arr = [131 133 120 122 121 101 128 128 110 123 137 129]
arr[0] => 131
arr[11] => 129
arr[8] => 110
arr[-10] => 120

W =
[[129 129 103 131 145 129 129 151 133]
 [127 128 144 126 118 127 127 115 123]]
W[0][0]: 129
W[1][8]: 123
W[0][1]: 129
W[:, 2]: [103, 144]
W[1][5]: 127
W[0]: [129, 129, 103, 131, 145, 129, 129, 151, 133]

A =
[[116 111 110 149 144 146]
 [112 113 112 145 142 144]
 [143 146 144 104 110 112]
 [141 142 145 111 113 112]
 [143 143 144 110 110 113]
 [114 114 113 145 144 144]
 [141 143 145 108 113 112]
 [142 142 143 110 111 111]
 [112 113 113 145 145 144]
 [114 113 108 148 142 142]
 [112 111 114 147 142 146]
 [114 113 110 144 144 147]]
Rows and columns are counted from 0.
(0, 0) => 116
(6, 4) => 113
(6, 3) => 108
(11, 5) => 147
(1, 3) => 145
(2, 1) => 146
(5, 5) => 144
(3, 3) => 111
(10, 3) => 147
(8, 5) => 144
(11, 4) => 144
(8, 4) => 145
(2, 5) => 112
(0, 5) => 146
(1, 2) => 112
(10, 4) => 142
(0, 4) => 144
(7, 1) => 142
(9, 1) => 113
(8, 0) => 112
(6, 2) => 145
(5, 4) => 144
(9, 5) => 142
(11, 3) => 144
(7, 0) => 142

data =
[[117 105 114 114 139 146 109 111 109 113 138 131]
 [144 115 106 118 114 146 111 111 109 116 143 132]
 [113 131  98 123 135 115 135 131 100 108 112 131]
 [102 136 117 129 146 136 151 108 136 122 147 116]
 [148 143 140 138 110 138 127 136 107 115 142 154]
 [153 122 144 130 111 112 124 148 130 158 128 136]
 [144 127 156 134 119 146 113 111 110 122 149 131]
 [102 128 131 127 150 142 136 134 155 123 140 107]
 [124 102 144 119 139 133 124 126 155 127 107 149]]
data[0][0] => 117
data[5][2] => 144
data[1][0] => 144
data[5][9] => 158
data[0][2] => 114
data[8][11] => 149
data[4][1] => 143
data[4][11] => 154
data[4][3] => 138
data[8][4] => 139
data[:, 10] => [138, 143, 112, 147, 142, 128, 149, 140, 107]
data[8][1] => 102
data[2][10] => 112
data[4][4] => 110
data[1][10] => 143
data[3][5] => 136
data[3][9] => 122
data[7][6] => 136
data[2][1] => 131
data[1][2] => 106
data[5][1] => 122
data[7] => [102, 128, 131, 127, 150, 142, 136, 134, 155, 123, 140, 107]
data[3][3] => 129
data[8][2] => 144
data[8][7] => 126
data[2][11] => 131
data[1][5] => 146
data[:, 8] => [109, 109, 100, 136, 107, 130, 110, 155, 155]
data[0] => [117, 105, 114, 114, 139, 146, 109, 111, 109, 113, 138, 131]
data[4][0] => 148
data[2][2] => 98
data[3][2] => 117
data[:, 4] => [139, 114, 135, 146, 110, 111, 119, 150, 139]
data[2][4] => 135
data[5][10] => 128
data[6][1] => 127

m = [128 141 149 154 115]
m[0] => 128
m[1] => 141
m[3] => 154

grid =
[[153 133 108 131 134 106 103 130 114 142 112]
 [150 133 109 131 133 108 105 129 116 140 113]
 [151 134 108 132 133 107 103 129 116 141 112]
 [156 134 106 132 135 104 100 130 113 143 110]
 [150 133 109 131 134 108 105 130 116 140 113]
 [150 133 110 131 133 110 106 129 117 140 114]]
grid[0,0]: 153
grid[1,0]: 150
grid[1,9]: 140
grid[0,1]: 133
grid[4,5]: 108
grid[:, 1]: [133, 133, 134, 134, 133, 133]
grid[4,1]: 133
grid[3,6]: 100
grid[4,3]: 131
grid[3,8]: 113
grid[0]: [153, 133, 108, 131, 134, 106, 103, 130, 114, 142, 112]
grid[2,9]: 141
grid[5,5]: 110
grid[2,5]: 107
grid[:, 7]: [130, 129, 129, 130, 130, 129]
grid[:, 9]: [142, 140, 141, 143, 140, 140]
grid[4,0]: 150
grid[4,8]: 116
grid[2]: [151, 134, 108, 132, 133, 107, 103, 129, 116, 141, 112]
grid[:, 8]: [114, 116, 116, 113, 116, 117]
grid[4,4]: 134

M = 144  147  122  105  139  128  132  150
M[0]	144
M[1]	147
M[7]	150

a =
[[128 128 128 128 125 128 128 127 128 127 127 125 130]
 [122 131 131 125 130 126 131 122 120 121 125 122 134]
 [124 128 120 129 127 133 127 133 127 130 126 132 130]
 [139 124 138 128 127 124 124 128 133 133 133 128 122]
 [135 126 124 134 124 132 124 133 144 145 134 131 123]
 [122 129 120 127 124 131 129 129 126 126 124 125 135]
 [127 123 125 123 136 132 127 133 122 129 128 135 122]
 [139 120 125 130 138 134 120 139 131 139 135 149 113]
 [122 123 129 119 142 130 129 133 110 122 125 139 123]
 [115 131 120 126 132 131 134 129 119 122 122 128 133]
 [124 127 128 122 139 131 128 127 115 123 126 133 128]
 [137 129 143 128 126 122 125 115 129 126 131 118 132]
 [124 128 128 125 138 129 129 129 116 123 126 135 126]]
a[0, 0]	128
a[5, 1]	129
a[:, 8]	[128, 120, 127, 133, 144, 126, 122, 131, 110, 119, 115, 129, 116]
a[12]	[124, 128, 128, 125, 138, 129, 129, 129, 116, 123, 126, 135, 126]
a[11, 5]	122
a[3, 8]	133
a[6]	[127, 123, 125, 123, 136, 132, 127, 133, 122, 129, 128, 135, 122]
a[3, 5]	124
a[3, 4]	127
a[6, 7]	133
a[:, 7]	[127, 122, 133, 128, 133, 129, 133, 139, 133, 129, 127, 115, 129]
a[2]	[124, 128, 120, 129, 127, 133, 127, 133, 127, 130, 126, 132, 130]
a[5, 5]	131
a[1, 6]	131
a[9]	[115, 131, 120, 126, 132, 131, 134, 129, 119, 122, 122, 128, 133]
a[10, 4]	139
a[:, 0]	[128, 122, 124, 139, 135, 122, 127, 139, 122, 115, 124, 137, 124]
a[3, 10]	133
a[:, 9]	[127, 121, 130, 133, 145, 126, 129, 139, 122, 122, 123, 126, 123]
a[1]	[122, 131, 131, 125, 130, 126, 131, 122, 120, 121, 125, 122, 134]
a[:, 3]	[128, 125, 129, 128, 134, 127, 123, 130, 119, 126, 122, 128, 125]
a[10, 2]	128
a[6, 0]	127
a[11, 9]	126
a[10, 6]	128
a[1, 5]	126
a[11, 12]	132
a[7, 0]	139
a[4, 1]	126
a[1, 0]	122
a[4, 3]	134
a[7]	[139, 120, 125, 130, 138, 134, 120, 139, 131, 139, 135, 149, 113]
a[12, 6]	129
a[2, 12]	130
a[:, 4]	[125, 130, 127, 127, 124, 124, 136, 138, 142, 132, 139, 126, 138]
a[:, 10]	[127, 125, 126, 133, 134, 124, 128, 135, 125, 122, 126, 131, 126]
a[8, 0]	122
a[3]	[139, 124, 138, 128, 127, 124, 124, 128, 133, 133, 133, 128, 122]
a[:, 2]	[128, 131, 120, 138, 124, 120, 125, 125, 129, 120, 128, 143, 128]

X =
[[146 107 109 153 148 107 103 113 146 106 107]
 [138 123 121 138 135 123 126 120 134 119 124]]
X[0,0] -> 146
X[0,1] -> 107
X[:, 1] -> [107, 123]
X[1,3] -> 138
X[0] -> [146, 107, 109, 153, 148, 107, 103, 113, 146, 106, 107]
X[1,9] -> 119
X[1,8] -> 134
X[0,9] -> 106
X[1,5] -> 123
